Each row has a name. Each piece below is followed by the name of the row it came from, unless a question asks for something else. Each question is about the rows just above it. Places in a row count from 1.

Columns, left to right: U T X K F V D A E J
z660: [100 179 154 162  94  98 149 162 113 125]
z511: [109 175 154 164  95  98 151 158 109 137]
z453: [ 77 105 155  96 170 163 100 103 154 123]
z285: [155  77 105  96 170 163 103 103 149 122]
z473: [128 119 154  88 103 113 161 154 190  76]
z672: [145 110  95 151 148 153  98  94  95 158]
[155  77 105  96 170 163] begins in row and place  z285, 1
Shift each entry of [109 175 154] by -1 times 1:  [108 174 153]
Which column holds [154 155] top down?  X

Columns, left to right: Z Q B C M L
z236: [ 89  81 156  85  78 155]
z774: [175 184 155 126  88 157]
z58: [ 97  85 162  97  92 163]
z900: [184 175 150 165 145 151]
z144: [153  93 182 105  83 174]
z97: [144 129  87 142 177 101]
z768: [176 182 104 181  88 157]
z590: [ 79 151 115 147 168 111]
z56: [107  97 164 101 161 166]
z17: [174  67 177 174 100 174]
z828: [ 79 151 115 147 168 119]
Shift each entry of [78] by -1 times 1:  [77]
Where does [184 175] start? Give its row and place.  z900, 1
[175 184 155 126  88 157]  z774
[ 93 129 182 151  97  67] is in which column, read top down?  Q
Which value appears more than once in z17?  [174]
Shift each entry of [155] by -1 times 1:  [154]
Where does [175 150] start? Give its row and place.  z900, 2

Columns, left to right: Y H G R N P W S
z10: [117 107 107 107 107 119 148 118]
z484: [111 149 137 139 114 113  83 154]
z184: [107 123 149 143 111 108 126 135]
z612: [118 150 137 137 122 113  76  76]
z46: [114 141 138 143 112 113 100 148]
Which column holds this, read top down? [111 107 118]  Y
The value that z10 holds more than once:  [107]
[117 107 107 107 107 119 148 118]  z10

Columns, left to right: Lapof raz mik sog tol deza Teron seli
z84: [195 104  94 151 136 128 117 108]
z646: [184  91 102 145 149 116 159  86]
z988: [122 106 104 118 137 117 114 123]
Move every entry of [104] by +1 step of 1.  [105]
[145 149] begins in row and place  z646, 4
Shift each entry of [117 114] by -1 times 1:  [116 113]
Which column holds this, read top down? [102 104]  mik
[ 94 151 136 128] with +1 step of 1 on every entry:  [ 95 152 137 129]
Shift each entry of [102] by -1 times 1:  [101]

Columns, left to right: Zoso zatuz Fakop birek
z221: [144 147 147 128]
z135: [ 91  78 113 172]
z729: [128 116 137 121]
z19: [118 101 140 125]
Shift each entry of [147 147] by +1 times 1:  [148 148]
Move every entry of [ 91  78 113] by -1 step of 1.  [ 90  77 112]
Repeated in z221:  [147]
Shift each entry of [140] by +1 times 1:  [141]

Columns, left to right: vovun vudep pobo Neb Nomi bul Gedo rif Mipi pebuf
z441: [157 138 163 132 143  95  95  96 158 160]
z486: [114 189 147 190 174 129 126 133 123 126]
z456: [157 135 162 129 140  95  95  96 158 161]
z381: [ 99 173 122 178 157 148 146 152 105 107]
z509: [140 176 166 171 169 104 102 109 147 151]
z464: [105 117  99 122 115 154 155 153 104 102]
z584: [ 94 152 104 159 139 161 160 161  96  95]
z94: [101 138 105 143 129 155 154 155 102 101]
z53: [151 105 140 100 114 107 149 107 147 149]
z35: [169 124 168 114 134  85  86  86 168 171]
z462: [136  77 109  77  89 131 134 128 128 126]
[169 124 168] begins in row and place  z35, 1
Which value appears more than once in z441?  [95]
Shift each entry of [95] by -1 times 1:  [94]

Columns, left to right: Leven marev Delog Vorod lufi gikib
z38: [164 136 132 147 149 103]
z288: [116 169 172 166 167 106]
z11: [134  88  94  88  88 117]
z412: [149  75  70  77  74 146]
[ 88  94  88  88 117] begins in row and place  z11, 2
Shift each entry of [75] by +1 times 1:  [76]
Which column holds [166  88] top down?  Vorod
Repeated in z11:  [88]

Columns, left to right: gup Dur Dev sori duzo Teg duva Sava vuz zete
z875: [109 167 136 137 153 157 115 102 111 147]
z960: [162  93 122  92  71 102 187 185 174 144]
z20: [ 99 127  77 152 128 151 148 107 181  89]
z341: [ 71 188  90 169 179 191 115  60 150 111]
z71: [122 156 139 129 139 139 124 119 113 149]
z877: [133 124 138 123 124 129 133 134 123 141]
The value that z71 holds more than once:  [139]
Shift each entry of [150] by +1 times 1:  [151]
Which column holds this, read top down? [115 187 148 115]  duva
Where does [156 139 129 139 139 124] start? Give its row and place.  z71, 2
Where do [162  93 122  92  71 102 187 185 174 144] appear?  z960
[109 167 136 137 153 157 115 102 111 147]  z875
Which column holds [187 148 115 124 133] top down?  duva

